Below are the code and all the weights of a small trained network. Each question names an input and a target symbol and asks about switching units off, where a switched-off unit gives its printed mean instead of its output.

import numpy as np


def w(rows, s, z=0):
    codes = np.array(rows[::2]) - 128.0
    scale = np.full(codes.shape[1], s)
    scale[-1] = z or s
    return codes * scale


def f(y):
    return np.maximum(y, 0)


def softmax(a):
    e = np.exp(a - a.max(-1, keepdims=True))
    return e / e.sum(-1, keepdims=True)


def log_softmax(a):
    a = a - a.max(-1, keepdims=True)
    return a - np.log(np.exp(a).sum(-1, keepdims=True))


def net(x, mask):
    ids = ['ΓΔΛΞΦαηπτψ'.index(c) for c in x.split()]
    T = len(ids)
    res = E[ids] + P[:T]
    u = 0
    for l in range(2):
        q, k, v = (res @ M[l].T for M in (Q, K, V))
        z = softmax(np.where(np.tri(T) > 0, q @ k.T / 2**0.5, -1e9)) @ v
        res = res + np.where(mask[u], z, O[l][:, -1]) @ O[l][:, :-1]
        u += 1
        y = f(res @ A[l][:, :-1].T + A[l][:, -1])
        res = res + np.where(mask[u : u + 16], y, B[l][:, -1]) @ B[l][:, :-1]
        u += 16
    return log_softmax(res[-1] @ U[:, :-1].T + U[:, -1])


Q, K, V, O, A, B = {}, {}, {}, {}, {}, {}
E = w([
[48,48,70],'Γ',
[152,158,134],'Δ',
[78,61,165],'Λ',
[83,136,127],'Ξ',
[6,81,170],'Φ',
[76,141,104],'α',
[105,80,183],'η',
[64,58,84],'π',
[138,99,150],'τ',
[163,181,109],'ψ',
],0.015)
P = w([
[124,82,246],'0',
[190,120,44],'1',
[162,61,39],'2',
[197,94,60],'3',
[122,253,131],'4',
[95,225,61],'5',
[101,220,57],'6',
],0.0081)
Q[0] = w([
[58,198,254],'0.h1',
[59,221,170],'0.h1',
],0.011)
K[0] = w([
[196,97,4],'0.h1',
[215,67,87],'0.h1',
],0.011)
V[0] = w([
[125,4,143],'0.h1',
[27,110,63],'0.h1',
],0.011)
O[0] = w([
[171,67,1,254],'0.h1',
[41,179,89,142],'0.h1',
],0.0079,0.0065)
A[0] = w([
[144,152,106,18],'0.n1',
[195,89,130,159],'0.n2',
[132,175,63,127],'0.n3',
[44,179,150,172],'0.n4',
[137,61,209,116],'0.n5',
[136,104,212,124],'0.n6',
[116,193,86,78],'0.n7',
[150,9,126,147],'0.n8',
[15,219,222,122],'0.n9',
[92,104,174,62],'0.n10',
[206,205,138,102],'0.n11',
[48,121,100,36],'0.n12',
[122,95,47,120],'0.n13',
[52,137,101,182],'0.n14',
[245,59,82,70],'0.n15',
[121,149,146,2],'0.n16',
],0.011,0.0076)
B[0] = w([
[134,107,91,128],'0.n1',
[139,178,73,196],'0.n2',
[85,151,169,199],'0.n3',
[160,102,105,176],'0.n4',
[107,134,42,152],'0.n5',
[194,145,66,140],'0.n6',
[97,80,168,155],'0.n7',
[52,168,98,248],'0.n8',
[167,84,68,149],'0.n9',
[174,229,91,129],'0.n10',
[147,58,120,148],'0.n11',
[223,171,127,159],'0.n12',
[171,159,194,254],'0.n13',
[161,81,144,222],'0.n14',
[132,166,65,231],'0.n15',
[255,230,68,128],'0.n16',
],0.0093,0.0088)
Q[1] = w([
[123,144,1],'1.h1',
[89,148,96],'1.h1',
],0.016)
K[1] = w([
[162,3,103],'1.h1',
[192,68,145],'1.h1',
],0.007)
V[1] = w([
[187,116,240],'1.h1',
[66,7,120],'1.h1',
],0.013)
O[1] = w([
[113,42,148,3],'1.h1',
[135,190,250,118],'1.h1',
],0.013,0.022)
A[1] = w([
[106,109,65,39],'1.n1',
[137,164,105,119],'1.n2',
[7,87,222,156],'1.n3',
[123,141,160,63],'1.n4',
[134,127,113,34],'1.n5',
[110,154,95,101],'1.n6',
[167,136,75,123],'1.n7',
[134,159,150,104],'1.n8',
[137,146,171,70],'1.n9',
[95,86,176,129],'1.n10',
[161,102,100,54],'1.n11',
[157,118,89,3],'1.n12',
[109,184,137,5],'1.n13',
[163,153,138,88],'1.n14',
[104,131,207,28],'1.n15',
[84,125,104,178],'1.n16',
],0.018,0.0053)
B[1] = w([
[184,84,171,189],'1.n1',
[92,105,188,243],'1.n2',
[132,242,35,131],'1.n3',
[158,64,78,134],'1.n4',
[114,77,197,143],'1.n5',
[151,83,169,224],'1.n6',
[97,137,183,251],'1.n7',
[127,149,41,161],'1.n8',
[142,37,42,138],'1.n9',
[96,254,64,129],'1.n10',
[172,207,27,143],'1.n11',
[130,54,116,174],'1.n12',
[81,87,116,202],'1.n13',
[65,103,98,173],'1.n14',
[120,134,6,134],'1.n15',
[224,178,109,156],'1.n16',
],0.0078,0.028)
U = w([
[127,201,129,209],'Γ',
[177,79,142,213],'Δ',
[70,205,128,39],'Λ',
[111,145,81,143],'Ξ',
[103,125,100,1],'Φ',
[151,169,39,152],'α',
[57,122,207,86],'η',
[101,183,135,110],'π',
[114,41,254,170],'τ',
[153,57,91,96],'ψ',
],0.0095,0.0071)

Each question gives the input, a string of symbols that net reads in full, and the target symbol t.
The units are the heads (2 rows each of Q, K, V and O) and the neurons (one row each of A and B). Each row of codes is followed by its name. A weight is (code - 128) times the scale printed after its matrix; where a second scale follows, it is the last column's (O, A, B and U).
mask holds one flag per unit, layer by layer, with each layer's heads first. A switched-off unit (its flag False) gives its mean, the last column of its rows in O or B, instead of its output. The means were averaged over made-up inputs and are rounded, as every weight is.
A unit's drop is (log p(t) with every unit on - log p(t) with that unit switched off) / (log p(t) with every unit on - log p(t) with every unit switched off).
The circuit of an input: a set's keep is (log p(t) with only the set's units on - log p(t) with every unit switched off) / (log p(t) with every unit on - log p(t) with every unit switched off). Starting from the 12 units with the biggest drops (on a tie, the unit counted first), units are removed one at a time, each time the one whose removal leaves the highest keep (on an exact tie, the one counted first), for as long as the keep stays at least 0.8.
units of the circuit, in order: the units of the circuit, biggest drop first
unit that matters most: the unit with the biggest drop
top k neurons: the k neurons with the biggest drops, biggest first
top k neurons in layer l: the k neurons of layer l with the biggest drops, biggest first
input ψ Δ α τ, target ψ: units of the circuit, in order => (1.h1; 0.h1; 1.n11)
input η α η Δ, target η: unit that matters most => 1.n2
input Λ τ τ τ, target Λ: top 2 neurons => (1.n8; 0.n8)
input Δ τ Γ, target Δ: top 2 neurons in layer 1 => (1.n1; 1.n16)
input ψ τ π τ, target ψ: top 4 neurons in layer 0 => (0.n8; 0.n11; 0.n6; 0.n15)
input η τ Γ, target η: top 3 neurons => (1.n2; 0.n8; 1.n6)
input η Δ Ξ, target η: top 2 neurons => (1.n2; 0.n3)
input τ η τ Δ, target τ: top 4 neurons => (1.n2; 1.n7; 1.n6; 1.n1)
input τ Λ ψ Γ, target τ: top 3 neurons => (1.n6; 1.n2; 1.n1)
input τ Λ η π, target τ: top 4 neurons => (1.n6; 1.n2; 0.n15; 1.n1)
input τ Δ π, target τ: top 2 neurons in layer 0 => (0.n3; 0.n8)
input η τ Γ Λ, target η: top 2 neurons => (1.n2; 0.n8)
input τ τ η ψ, target τ: top 2 neurons => (1.n2; 1.n7)
input τ τ Ξ, target τ: unit that matters most => 0.h1
input Δ ψ Λ ψ, target Δ: top 3 neurons => (0.n8; 0.n11; 1.n11)
input η τ η, target η: top 4 neurons in layer 0 => (0.n13; 0.n8; 0.n5; 0.n2)
input Δ ψ Λ Δ, target Δ: top 2 neurons => (0.n8; 0.n11)
input η Δ ψ α, target η: top 3 neurons in layer 1 => (1.n2; 1.n6; 1.n7)
input Δ Λ Λ, target Δ: top 3 neurons in layer 0 => (0.n8; 0.n11; 0.n6)
input τ Δ α Δ τ, target Δ: top 2 neurons in layer 1 => (1.n11; 1.n1)
input τ τ Γ, target τ: top neuron => (0.n13)
input η Ξ τ, target η: top 3 neurons => (1.n2; 0.n13; 0.n3)
input η ψ Δ Γ, target η: top 2 neurons => (0.n3; 1.n2)
input τ η Δ α, target τ: top 4 neurons in layer 1 => (1.n2; 1.n6; 1.n7; 1.n1)
input Λ Δ Γ, target Λ: top 3 neurons in layer 0 => (0.n3; 0.n8; 0.n13)
